Below are the code and all the weights of a small trained network. Each question names an input and a target symbol and asks about switching units off, where a switched-off unit gives its printed mean instead of its output.

import numpy as np


def w(rows, s, z=0):
    codes = np.array(rows[::2]) - 128.0
    scale = np.full(codes.shape[1], s)
    scale[-1] = z or s
    return codes * scale


def f(y):
    return y / 2 * (1 + np.tanh(0.7978845608 * (y + 0.044715 * y**3)))


def softmax(a):
    e = np.exp(a - a.max(-1, keepdims=True))
    return e / e.sum(-1, keepdims=True)


def log_softmax(a):
    a = a - a.max(-1, keepdims=True)
    return a - np.log(np.exp(a).sum(-1, keepdims=True))


def net(x, mask):
    ids = ['ΘΞΠΩαβελμ'.index(c) for c in x.split()]
    T = len(ids)
    res = E[ids] + P[:T]
    q, k, v = (res @ M[0].T for M in (Q, K, V))
    z = softmax(np.where(np.tri(T) > 0, q @ k.T / 3**0.5, -1e9)) @ v
    res = res + np.where(mask[0], z, O[0][:, -1]) @ O[0][:, :-1]
    y = f(res @ A[0][:, :-1].T + A[0][:, -1])
    res = res + np.where(mask[1:13], y, B[0][:, -1]) @ B[0][:, :-1]
    return log_softmax(res[-1] @ U[:, :-1].T + U[:, -1])


Q, K, V, O, A, B = {}, {}, {}, {}, {}, {}
E = w([
[105,94,185,150,113,139,167,65,32,167,233,157],'Θ',
[65,168,212,9,231,136,53,170,132,129,197,180],'Ξ',
[87,168,49,174,118,162,88,39,185,181,121,165],'Π',
[41,153,163,154,138,137,95,191,246,203,137,55],'Ω',
[242,113,128,130,78,135,166,103,126,124,253,73],'α',
[91,196,158,43,205,74,116,30,82,104,127,246],'β',
[59,119,228,81,78,143,85,80,123,116,205,118],'ε',
[193,119,131,55,150,180,25,170,151,121,161,59],'λ',
[97,151,110,1,172,151,118,125,46,183,128,89],'μ',
],0.018)
P = w([
[137,227,99,210,65,2,63,30,175,200,197,127],'0',
[175,92,170,228,156,125,132,90,150,186,152,167],'1',
[207,83,144,215,161,127,112,104,137,137,156,145],'2',
[122,96,155,149,147,200,149,91,172,198,146,131],'3',
[183,107,132,140,130,128,134,108,175,128,122,101],'4',
[148,102,102,136,126,147,101,127,153,121,154,94],'5',
[170,83,107,120,119,131,100,128,152,99,141,82],'6',
[160,116,100,107,117,145,119,142,155,85,153,67],'7',
[119,163,107,90,93,203,156,146,159,130,166,53],'8',
],0.009)
Q[0] = w([
[117,118,132,179,87,95,167,1,197,36,232,166],'H0',
[145,160,46,146,153,183,86,157,189,104,13,136],'H0',
[105,106,237,172,30,148,135,122,192,66,237,131],'H0',
],0.006)
K[0] = w([
[93,201,117,194,106,40,81,89,119,140,189,146],'H0',
[159,98,142,205,143,245,160,106,151,94,54,94],'H0',
[137,214,157,169,108,2,25,130,181,225,227,110],'H0',
],0.0071)
V[0] = w([
[88,131,254,61,170,135,76,79,96,94,105,191],'H0',
[200,127,110,49,194,85,182,61,43,186,119,135],'H0',
[89,129,115,195,26,133,133,15,115,143,86,191],'H0',
],0.0075)
O[0] = w([
[170,245,146,212,114,173,129,128,100,8,177,113,254],'H0',
[41,210,112,179,207,89,197,169,107,136,206,41,226],'H0',
[145,202,93,1,110,147,101,132,64,186,165,54,65],'H0',
],0.0084,0.0031)
A[0] = w([
[127,142,111,118,161,108,165,114,170,164,180,82,188],'N0',
[150,157,94,151,196,236,57,171,211,182,96,119,253],'N1',
[98,43,78,67,107,58,130,79,154,194,87,99,102],'N2',
[82,159,157,130,192,109,128,88,192,170,205,158,216],'N3',
[115,69,159,154,145,170,149,217,181,71,87,250,82],'N4',
[132,90,109,72,80,157,143,134,132,164,140,172,180],'N5',
[127,169,188,154,120,192,187,170,25,84,149,81,103],'N6',
[138,79,143,134,48,135,93,12,121,123,204,136,205],'N7',
[153,115,215,126,121,177,189,107,127,200,165,85,144],'N8',
[87,188,49,190,120,16,146,81,138,169,72,254,147],'N9',
[41,162,191,95,121,27,56,107,209,149,108,142,106],'N10',
[208,151,113,30,138,203,76,45,111,121,125,253,251],'N11',
],0.0068,0.0023)
B[0] = w([
[128,118,138,148,126,98,129,109,158,119,162,190,202],'N0',
[113,82,130,135,207,117,48,157,148,145,139,85,215],'N1',
[62,153,139,141,152,181,93,61,184,103,129,139,215],'N2',
[167,126,143,181,109,62,145,135,120,147,136,98,249],'N3',
[53,170,94,70,127,106,99,123,140,71,53,196,187],'N4',
[69,97,60,68,106,173,210,20,98,160,90,134,184],'N5',
[67,128,71,121,92,108,71,142,162,120,85,123,254],'N6',
[164,148,139,149,105,177,167,169,98,179,63,183,213],'N7',
[114,167,142,103,133,83,123,144,107,151,144,106,184],'N8',
[197,79,189,202,133,102,132,209,123,220,208,71,141],'N9',
[137,137,184,133,114,104,167,167,143,159,90,110,190],'N10',
[152,29,123,197,172,75,155,157,88,109,109,2,221],'N11',
],0.0082,0.012)
U = w([
[150,93,202,176,180,44,101,187,152,151,155,94,181],'Θ',
[57,154,2,94,158,94,89,105,178,62,74,124,106],'Ξ',
[133,139,157,63,153,108,142,150,117,124,119,122,144],'Π',
[118,154,152,173,93,183,115,109,157,111,132,148,81],'Ω',
[138,150,127,76,96,79,73,206,111,177,132,179,103],'α',
[130,90,137,132,94,72,144,108,135,92,100,142,60],'β',
[164,172,151,127,109,113,129,224,107,138,43,99,41],'ε',
[116,116,175,113,115,99,106,44,169,118,183,181,78],'λ',
[159,123,191,132,118,106,173,189,137,147,127,189,254],'μ',
],0.0078,0.0037)

Each question gives the input, a string of symbols that net reads in full, and the target symbol t.
The units are the heads (3 rows each of Q, K, V and O) and the neurons (one row each of A and B). Each row of codes is followed by its name. A weight is (code - 128) times the scale printed after its matrix; where a second scale follows, it is the last column's (O, A, B and U).
mask holds one flag per unit, heads first, then neurons. A switched-off unit (its flag False) gives its mean, the last column of its rows in O or B, instead of its output. The means were averaged over made-up inputs and are rounded, as every weight is.
A unit's drop is (log p(t) with every unit on - log p(t) with that unit switched off) / (log p(t) with every unit on - log p(t) with every unit switched off).
The circuit of an input: a set's keep is (log p(t) with only the set's units on - log p(t) with every unit switched off) / (log p(t) with every unit on - log p(t) with every unit switched off). Starting from the 12 units with the biggest drops (on a tie, the unit counted first), units are removed one at a time, each time the one whose removal leaves the highest keep (on an exact tie, the one counted first), for as long as the keep stays at least 0.8.
circuit, biggest first: the units of the circuit, biggest drop first
most important unit: the unit with the biggest drop
top k neurons: the k neurons with the biggest drops, biggest first
drop when u is switched off: that unit's drop, to one decimal
input Θ β α λ λ Ω λ μ, target Θ: top neuron	[N5]
input Ω Θ β α, target β: circuit, biggest first	[H0, N11, N5]
input Π μ λ Θ μ α μ ε, target Π: circuit, biggest first	[H0, N6, N5]
input Π ε α, target Π: circuit, biggest first	[H0, N5]
input α ε λ Π α Π μ, target Θ: top 3 neurons	[N4, N5, N2]
input α Θ ε ε Θ Θ ε ε α, target λ: circuit, biggest first	[H0, N2, N0, N11]
input ε Ξ Θ, target ε: top 2 neurons	[N7, N11]
input β μ Ξ Ξ Π Ξ, target Ξ: circuit, biggest first	[H0, N4, N6]
input λ Ξ λ, target Ξ: top 4 neurons	[N4, N3, N11, N10]
input ε Ω Ξ μ μ Π β α, target ε: top 2 neurons	[N7, N11]
input Θ Ω Ξ ε Ξ, target Ξ: circuit, biggest first	[H0, N4]
input α μ ε Ω Ω μ ε, target λ: top 2 neurons	[N2, N11]
input α α ε ε, target λ: top 3 neurons	[N2, N11, N5]
input ε Ω β, target Θ: most important unit	N11
input α λ Θ, target λ: top 2 neurons	[N2, N11]
input λ Ξ Ξ ε μ α β α, target μ: drop when N7 is switched off	0.2
input Ω λ μ Π Ω α, target β: drop when H0 is switched off	1.3
input λ μ ε Ξ ε, target μ: drop when N5 is switched off	0.0
input Θ Ω ε, target α: drop when H0 is switched off	0.6
input μ μ Θ Ξ Θ μ λ μ Π, target Θ: most important unit	N6
